Here is a tiny trained network, its code and every weight. The questions are about switching its units off for an input and a class, where a switched-off unit gives its printed mean instead of its output.

import numpy as np


def w(rows, s, z=0):
    codes = np.array(rows[::2]) - 128.0
    scale = np.full(codes.shape[1], s)
    scale[-1] = z or s
    return codes * scale


def f(y):
    return y / 2 * (1 + np.tanh(0.7978845608 * (y + 0.044715 * y**3)))


def log_softmax(a):
    a = a - a.max(-1, keepdims=True)
    return a - np.log(np.exp(a).sum(-1, keepdims=True))


def net(x, mask):
    res = np.array(x, float).reshape(1, 6) / 4 @ E
    y = f(res @ A[0][:, :-1].T + A[0][:, -1])
    res = res + np.where(mask, y, B[0][:, -1]) @ B[0][:, :-1]
    return log_softmax(res[-1] @ U[:, :-1].T + U[:, -1])


A, B = {}, {}
E = w([
[136,149,166,17,161,92,108,81,208,63,121],'x0',
[3,63,219,75,92,206,50,67,100,152,134],'x1',
[175,254,186,208,145,63,188,170,127,151,139],'x2',
[83,119,133,128,93,157,63,203,60,185,133],'x3',
[183,109,218,135,129,233,212,138,94,116,143],'x4',
[73,85,204,144,94,24,136,23,85,83,122],'x5',
],0.0069)
A[0] = w([
[120,88,136,109,124,119,116,109,135,118,131,50],'N0',
[123,136,160,119,133,119,145,151,137,109,140,82],'N1',
[94,141,229,139,120,199,119,147,102,156,131,142],'N2',
[112,139,120,158,132,92,119,76,143,124,136,135],'N3',
[130,114,157,167,122,212,150,144,102,140,133,129],'N4',
[133,132,144,116,139,130,118,138,136,135,135,103],'N5',
[94,98,177,38,126,124,106,80,133,114,133,117],'N6',
[137,100,141,137,127,104,116,135,135,143,114,87],'N7',
[131,152,101,109,142,105,127,114,174,115,123,18],'N8',
[131,125,119,109,125,121,140,179,110,117,125,74],'N9',
[150,94,134,160,127,153,152,143,91,134,114,77],'N10',
[229,212,130,110,149,93,224,84,205,79,127,143],'N11',
[98,192,97,133,126,11,62,202,124,153,125,100],'N12',
[163,166,154,133,141,112,163,104,150,122,126,127],'N13',
[188,163,198,173,126,79,194,185,91,115,127,104],'N14',
[113,115,135,110,132,129,131,105,131,127,121,86],'N15',
[118,243,176,66,143,206,105,129,196,148,129,139],'N16',
[156,136,129,144,125,128,111,101,132,158,130,68],'N17',
[121,117,128,169,115,157,139,144,119,109,147,110],'N18',
[110,81,183,6,124,123,92,99,126,91,124,162],'N19',
[133,124,130,122,129,177,135,150,127,113,123,82],'N20',
[151,122,62,143,133,192,151,135,141,131,132,88],'N21',
[174,123,53,97,134,193,137,206,143,119,125,160],'N22',
[132,136,130,125,117,139,124,124,135,129,120,95],'N23',
[103,156,187,122,126,149,139,132,111,128,128,165],'N24',
[106,116,161,164,137,171,118,130,126,151,129,2],'N25',
[156,158,116,118,147,122,161,132,154,106,133,56],'N26',
[110,169,88,148,127,42,87,179,120,151,129,188],'N27',
[166,145,77,99,138,166,125,198,139,131,125,126],'N28',
[131,110,101,154,117,122,146,103,87,137,132,21],'N29',
[145,148,143,139,130,120,154,120,157,114,137,104],'N30',
[170,145,129,116,135,118,144,118,141,134,112,65],'N31',
[103,118,127,122,127,133,127,102,137,121,124,102],'N32',
[166,155,103,112,141,106,149,136,154,103,132,113],'N33',
[107,89,137,174,120,169,140,141,104,139,130,64],'N34',
[166,172,189,155,125,93,165,182,105,134,133,108],'N35',
[131,184,135,88,133,155,117,124,142,127,132,115],'N36',
[138,146,76,89,134,138,119,99,156,116,121,129],'N37',
[102,132,122,103,129,147,104,141,133,134,136,89],'N38',
[170,147,66,91,132,171,132,195,143,131,132,155],'N39',
[128,158,143,158,131,79,156,108,137,111,127,109],'N40',
[121,113,130,78,130,102,99,83,148,127,126,172],'N41',
],0.013,0.0038)
B[0] = w([
[145,116,139,134,129,98,122,116,133,114,131,145],'N0',
[151,135,124,120,128,124,119,122,133,119,125,134],'N1',
[176,180,131,108,136,226,125,128,148,105,131,201],'N2',
[101,136,118,143,130,105,123,147,130,152,126,155],'N3',
[73,112,133,142,118,160,116,90,99,203,122,185],'N4',
[129,127,126,130,127,135,115,133,127,119,131,129],'N5',
[144,65,125,116,133,57,102,137,122,114,123,198],'N6',
[117,141,141,123,138,119,133,136,126,128,123,127],'N7',
[127,85,115,143,117,174,141,119,122,117,136,148],'N8',
[134,122,146,118,133,119,102,108,146,136,130,135],'N9',
[97,97,126,119,127,139,120,113,117,166,126,154],'N10',
[176,166,107,134,120,115,173,4,104,164,129,249],'N11',
[75,184,93,179,124,135,176,174,138,182,130,195],'N12',
[139,156,134,121,125,78,115,124,120,136,133,170],'N13',
[109,198,154,108,128,77,69,158,117,119,123,223],'N14',
[141,120,127,132,118,112,117,135,116,111,123,138],'N15',
[136,98,152,120,130,148,77,194,136,109,125,185],'N16',
[118,126,120,125,116,136,131,128,123,120,130,126],'N17',
[104,110,126,125,124,141,118,111,119,152,122,145],'N18',
[144,33,121,132,128,66,116,113,123,119,132,213],'N19',
[118,139,124,142,126,119,117,123,111,177,127,144],'N20',
[169,109,139,125,129,115,124,173,133,158,134,164],'N21',
[186,124,130,147,128,137,91,168,144,181,127,198],'N22',
[124,125,134,142,132,127,117,119,130,126,130,126],'N23',
[158,148,136,122,127,172,121,139,135,104,127,162],'N24',
[141,133,118,135,121,180,140,108,138,121,132,145],'N25',
[132,146,117,126,124,145,149,90,108,116,124,159],'N26',
[93,172,122,159,128,106,159,175,158,128,134,192],'N27',
[180,125,135,116,123,126,101,170,139,140,130,181],'N28',
[112,107,134,127,132,125,124,149,135,131,134,135],'N29',
[129,145,132,123,129,97,120,114,125,140,135,151],'N30',
[124,142,121,124,133,129,132,90,136,124,122,145],'N31',
[137,128,138,117,118,110,112,138,106,122,138,140],'N32',
[136,138,140,142,131,178,170,87,135,107,128,169],'N33',
[125,99,141,107,145,158,139,103,123,143,117,157],'N34',
[127,186,137,114,131,98,96,134,130,76,129,200],'N35',
[119,117,123,119,130,141,113,151,134,115,125,144],'N36',
[125,112,126,139,126,157,167,163,150,92,133,152],'N37',
[120,144,172,132,127,115,105,126,103,145,122,141],'N38',
[175,124,129,126,137,164,110,174,132,127,126,188],'N39',
[131,146,119,123,129,69,110,139,123,155,125,167],'N40',
[88,95,142,110,134,89,132,140,118,125,124,171],'N41',
],0.03,0.018)
U = w([
[99,105,155,146,125,143,71,253,174,145,120,195],'0',
[133,46,165,49,124,46,95,93,87,26,113,75],'1',
[50,166,72,170,96,29,206,83,97,136,127,112],'2',
[167,223,145,136,106,147,100,132,121,173,121,179],'3',
[58,168,137,122,110,232,168,85,115,122,114,5],'4',
[192,109,72,171,113,147,195,134,174,149,143,24],'5',
[165,43,152,101,123,168,102,120,96,185,110,221],'6',
],0.0056,0.0027)

Each question gives the input, the list of numbers given to net, and the class t.
The units are the neurons (one row each of A and B). Each row of codes is followed by its name. A weight is (code - 128) times the scale printed after its matrix; where a second scale follows, it is the last column's (A, B and U).
mask holds one flag per neuron, in row order. A switched-off neuron (its flag False) gives its mean, the last column of its row in B, instead of its output. The means were averaged over made-up inputs and are rounded, as every weight is.
A unit's drop is (log p(t) with every unit on - log p(t) with that unit switched off) / (log p(t) with every unit on - log p(t) with every unit switched off).
The circuit of an input: a set's keep is (log p(t) with only the set's units on - log p(t) with every unit switched off) / (log p(t) with every unit on - log p(t) with every unit switched off). Starting from the 12 units with the biggest drops (on a tie, the unit counted first), units are removed one at a time, each time the one whose removal leaves the highest keep (on an exact tie, the one counted first), for as long as the keep stays at least 0.8.
units of the circuit, in order: the units of the circuit, biggest drop first
most important unit: the unit with the biggest drop
k most important neurons: the k neurons with the biggest drops, biggest first
drop when u is switched off: that unit's drop, to one decimal
input [-5,-6,7,-8,6,6], class 2: units of the circuit, in order -> [N11]
input [8,-1,4,0,-3,-3], class 5: units of the circuit, in order -> [N14; N8]
input [5,-4,1,-5,0,-1], class 2: units of the circuit, in order -> [N11; N2]
input [-5,-4,-7,-6,-3,-2], class 5: 3 most important neurons -> [N14; N16; N35]
input [1,3,-6,1,8,-8], class 6: 4 most important neurons -> [N4; N14; N27; N12]
input [1,-2,3,5,5,-5], class 0: 3 most important neurons -> [N11; N16; N39]
input [-5,2,-3,5,7,0], class 4: 2 most important neurons -> [N2; N19]
input [1,8,7,6,8,-4], class 4: 2 most important neurons -> [N2; N4]
input [-5,-7,-4,5,6,7], class 0: 3 most important neurons -> [N11; N19; N14]
input [-5,-4,2,-8,7,2], class 2: 2 most important neurons -> [N2; N11]
input [-1,5,-4,-5,1,-5], class 6: 3 most important neurons -> [N14; N27; N12]
input [-6,6,3,5,3,-4], class 4: 3 most important neurons -> [N2; N19; N6]
input [-8,-7,-2,4,7,3], class 0: 2 most important neurons -> [N11; N14]
input [0,-6,0,-2,6,7], class 2: most important unit -> N2
input [-2,0,-7,4,-2,-2], class 6: 3 most important neurons -> [N14; N12; N27]
input [-6,-3,-4,2,2,-7], class 6: 2 most important neurons -> [N14; N12]
input [4,7,3,2,4,-6], class 0: 2 most important neurons -> [N11; N16]
input [0,-5,-4,-7,2,-1], class 5: 2 most important neurons -> [N14; N35]
input [-6,3,-5,4,-3,-2], class 6: drop when N14 is switched off -> 0.2
input [-5,-2,-4,-1,-1,-8], class 0: drop when N11 is switched off -> 0.7
input [-2,0,7,1,-1,2], class 2: drop when N22 is switched off -> 0.2
input [-1,-4,-2,-2,-8,-4], class 5: drop when N14 is switched off -> 0.1
input [5,5,-4,-5,8,-6], class 6: most important neuron -> [N19]
